(128, 109, 155, 142, 151, 134): 151
((124, 130, 111, 138, 113, 125), (130, 98, 124, 109, 121, 124), (113, 125, 120, 135, 115, 113)): 113
(106, 139, 139, 136, 141, 152): 141
(158, 119, 157, 125, 121, 116): 121
(108, 127, 136, 152, 134, 130): 134
(153, 129, 103, 118, 111, 118): 111
---
[[117 115 120 119 141 138 126]
 [144 122 117 119 134 104 132]
 [131 124 117 120 136 110 127]] result: 117

[[105 111 115 131]
 [113 118 121 132]] result: 115

[[127 100 157 128 128 128 128]
 [120 116 152 132 132 132 132]
 [114 131 146 131 131 131 131]] result: 152

[[120 122 144 141 114 151]
 [128 129 128 127 130 127]
 [127 129 128 127 130 127]] result: 128

[[129 143 126 128 112 128 142]
 [123 136 115 131 147 112 125]
 [128 130 152 122 120 123 151]] result: 115

[[129 129 126 131 124]
 [145 149 129 145 132]] result: 126
---
[[112 141 128 106]
 [139 114 157 116]]: 114

[118 114 113 112 114  99 114]: 113

[121 124 114 109 101 134]: 114

[154 149 121 119]: 149

[[144 123 106 137]
 [133 119 130 116]]: 119

[119 121 130 107]: 121

[[113 144 139 131 120 148 121]
 [138 137 132 149 139 136 147]]: 121

[[132 128 139 130 100 136 138]
 [131 128 124 132 118 119 121]]: 119

[126 129 116 100 130 132 113]: 116
---
137	152	137	133
139	142	152	126
116	116	111	114
: 111

140	138	146	141	133	151
135	133	123	119	132	119
139	137	131	124	140	125
: 131

109	150	126	120	107	124
98	140	135	129	132	109
116	126	130	140	144	132
: 130

141	120	123	130	125	137
151	117	126	125	134	131
132	127	133	124	116	120
: 133

136	119	106	135
107	119	130	109
112	121	130	113
: 130

139	146	130	128	121
107	99	128	128	116
113	118	128	128	119
: 128

129	128	121	121	126	117
117	124	137	149	117	150
138	135	131	129	126	127
: 131
---
[127, 119, 156, 108, 148, 131, 135] → 108, 156
[141, 121, 133, 103, 122] → 133, 141
[132, 129, 140, 140, 147, 127, 107] → 140, 147
[144, 112, 133, 150, 148, 151, 105] → 150, 151
[104, 136, 128, 113, 146] → 128, 146
[134, 107, 133, 129, 129] → 133, 134
---
[141 129 123 113 144 150 120]	113

[109 119 132 148 107 147]	148

[114 119 118 109 111 104]	109

[134 128 139 131 100 140 137]	131

[[156 136 115 100 150 129 115]
 [140 115 134 130 134 128 133]
 [136 116 121 136 136 119 118]]	100

[135 143 148 151]	151
---
[[123 130 128 124 142 127 125]
 [128 123 129 143 111 130 128]
 [143 150 126 104 124 128 137]] result: 126

[[149 133 148 115 147]
 [149 133 148 115 147]
 [140 139 153 133 151]] result: 153

[[111 120 143 129]
 [122 134 147 122]
 [101 105 151 117]] result: 151

[[101 101 136 105]
 [113 119 126 124]
 [143 145 113 137]] result: 113

[[128 123 134 117 124 115 137]
 [133 128 129 111 121 104 135]
 [123 143 114 134 117 117 106]] result: 114

[[110 114 131 132 107]
 [120 116 147 136 156]
 [111 115 147 122 105]] result: 147

[[135 138 128 111 111]
 [112 119 115 154 122]
 [112 138 130 114 121]] result: 130

[[141 113 146 110 153]
 [144 143 157 107 141]
 [141 109 108 112 100]] result: 108
---
[[113 132 109 149]
 [129 100 137 118]] Out: 113

[[136 127 133 127 137 127 104]
 [133 141 123 143 142 143 123]
 [132 117 133 120 127 114 109]] Out: 136

[109  98 125 131 130 129] Out: 109

[[116 143 139 109]
 [126 142 135 104]] Out: 116

[131 150 107 109 146 145] Out: 131

[121 150  98 155 101] Out: 121

[125 115 147 135 123 151 137] Out: 125

[[130 106 114 105 100 123 137]
 [102 129 114 106 145 127 151]
 [125 107 108 106 112 125 135]] Out: 130
---
[110 147 151 138 120 123] --> 123

[[111 116 140 107 106]
 [126 140 138 127 129]
 [125 120 137 119 122]] --> 122

[128 133 116 157 111 146] --> 146

[[149 129 128 142 142 102 138]
 [134 142 130 143 143 122 127]
 [137 129 112 120 120 132 132]] --> 132

[102 117 107 113] --> 113

[108  99 136 148 119 145 150] --> 150
---
[[124 122 113 110 113 111]
 [145 125 107 100 106 101]
 [140 111 116 121 116 125]] => 140

[[137 125 124 120 137]
 [134 136 152 131 110]
 [125 128 128 123 135]] => 125

[[128 124 117 150 141 140 132]
 [128 119 120 148 135 135 130]
 [124 112 135 140 133 122 121]] => 124

[[136 139 141 152 124 145 137]
 [147 125 112 150 114 129 146]
 [134 112 133 134 116 146 142]] => 134

[[135 141 146 103 137 124 139]
 [151 102 108 134 110 139 134]
 [108 105 115 131 107 143 150]] => 108

[[128 149 157 148 132 122 123]
 [137 124 121 127 133 129 118]
 [128 121 124 131 131 123 111]] => 128

[[151 148 155 129 119 110 116]
 [128 124 139 128 138 114 128]
 [131 141 140 127 133 137 129]] => 131

[[103 119 150 116 107 115 119]
 [103 119 149 116 107 113 118]
 [103 113 146 126 114  99 117]] => 103
---
[117 149 136 140 114 140 123] => 136

[[135 146 131 108 144 147]
 [143 144 141 116 144 145]
 [157 155 157 130 128 151]] => 131

[128 119 105 138] => 105

[132 144 102 137 127 109 120] => 102

[115 129 105 152 125] => 105

[116 141 122 106] => 122

[155 121 107 101] => 107
---
[[134 137 153 126 104 109 132]
 [150 124 136 138 111 117 144]] gives 104

[113 140 122 121 153] gives 122

[ 99 134 145 100 107 120] gives 100

[121 153 118 141 133 126 121] gives 133

[148 150 141 131 146 128] gives 131

[158 132 118 139 128] gives 118

[116 158 111 150 130] gives 111

[107 129 152 105 109 109 148] gives 109

[138 127 105 119 112 131 111] gives 112
---
[[115 128 118 137 136 119 125 124 136 114 128 127]
 [127 137 119 143 122 115 127 141 121 137 112 125]
 [133 134 128 124 140 132 131 133 123 117 137 136]
 [121 124 121 137 133 129 126 132 136 118 117 130]
 [128 131 144 125 130 118 121 139 116 150 129 118]
 [123 126 116 149 122 129 109 131 118 135 139 120]
 [129 141 118 123 142 138 142 130 124 137 130 118]] >> 128

[[135 122 122 128 126 125 130 136 117]
 [119 128 133 133 128 156 129 129 134]
 [115 129 119 131 143 107 129 128 128]
 [121 130 125 139 136 107 131 120 124]
 [126 131 122 133 131 142 131 136 127]] >> 122

[[129 126 134 150 131 148 142 129 138 144 150 144 149]
 [129 126 134 150 131 148 142 129 138 144 150 145 149]
 [130 125 134 150 130 148 143 129 139 143 150 146 149]
 [144 123 140 133 130 132 144 145 144 124 132 151 128]
 [142 120 140 137 128 135 146 144 145 126 136 153 130]
 [134 119 136 148 127 144 146 134 143 136 147 152 143]
 [129 126 134 150 131 148 142 129 138 144 150 144 149]] >> 126

[[113 129 123 132 139 128 115 120 125 113 144 132 127 108 130]
 [140 125 140 148 109 131 134 124 125 125 126 126 129 110 120]
 [122 119 126 109 147 127 126 121 128 127 132 122 117 145 117]
 [120 133 148 118 130 114 132 121 124 134 123 128 124 149 134]
 [120 118 148 117 130 113 132 121 123 135 123 129 124 149 133]] >> 129

[[130 125 120 121 120 124 131 132 132 127 116 127]
 [130 125 120 121 119 123 131 132 132 127 115 127]
 [130 125 120 121 119 124 131 132 132 127 115 127]
 [132 122 111 113 110 119 135 137 136 126 102 126]
 [130 125 120 121 120 124 131 132 132 127 116 127]
 [132 122 111 113 110 119 135 137 136 126 102 126]
 [130 125 121 122 120 124 131 132 131 127 117 127]
 [132 122 112 114 111 119 135 136 135 126 103 126]
 [130 125 119 121 119 123 132 132 132 127 115 127]
 [127 130 134 133 134 131 126 125 125 129 137 129]
 [132 122 111 113 110 119 135 137 136 126 103 126]] >> 125

[[125 123 134 118 138 136 132 129 119 120 111 117]
 [100 139 133 142 116 118 135 135 143 142 117 119]
 [124 152 119 124 118 138 131 135 125 136 117 132]
 [122 153 120 122 120 130 128 137 129 134 115 135]
 [121 155 120 133 118 133 121 131 124 128 118 134]
 [123 154 114 126 121 127 120 133 138 132 119 130]] >> 123
---
[[122 131 131 130]
 [122 131 146 130]
 [133 126 156 125]] → 122

[[128 110 127 122]
 [122 136 124 134]
 [115 120 147 100]] → 122

[[141 139 131 106]
 [122 130 139 140]
 [132 144 119 128]] → 122

[[119 106 149 137]
 [127 125 142 142]
 [114 139 138 100]] → 127

[[109 125 130 126]
 [129 144 138 147]
 [107 130 133 121]] → 129

[[129 135 136 130]
 [124 127 125 121]
 [143 145 147 150]] → 124
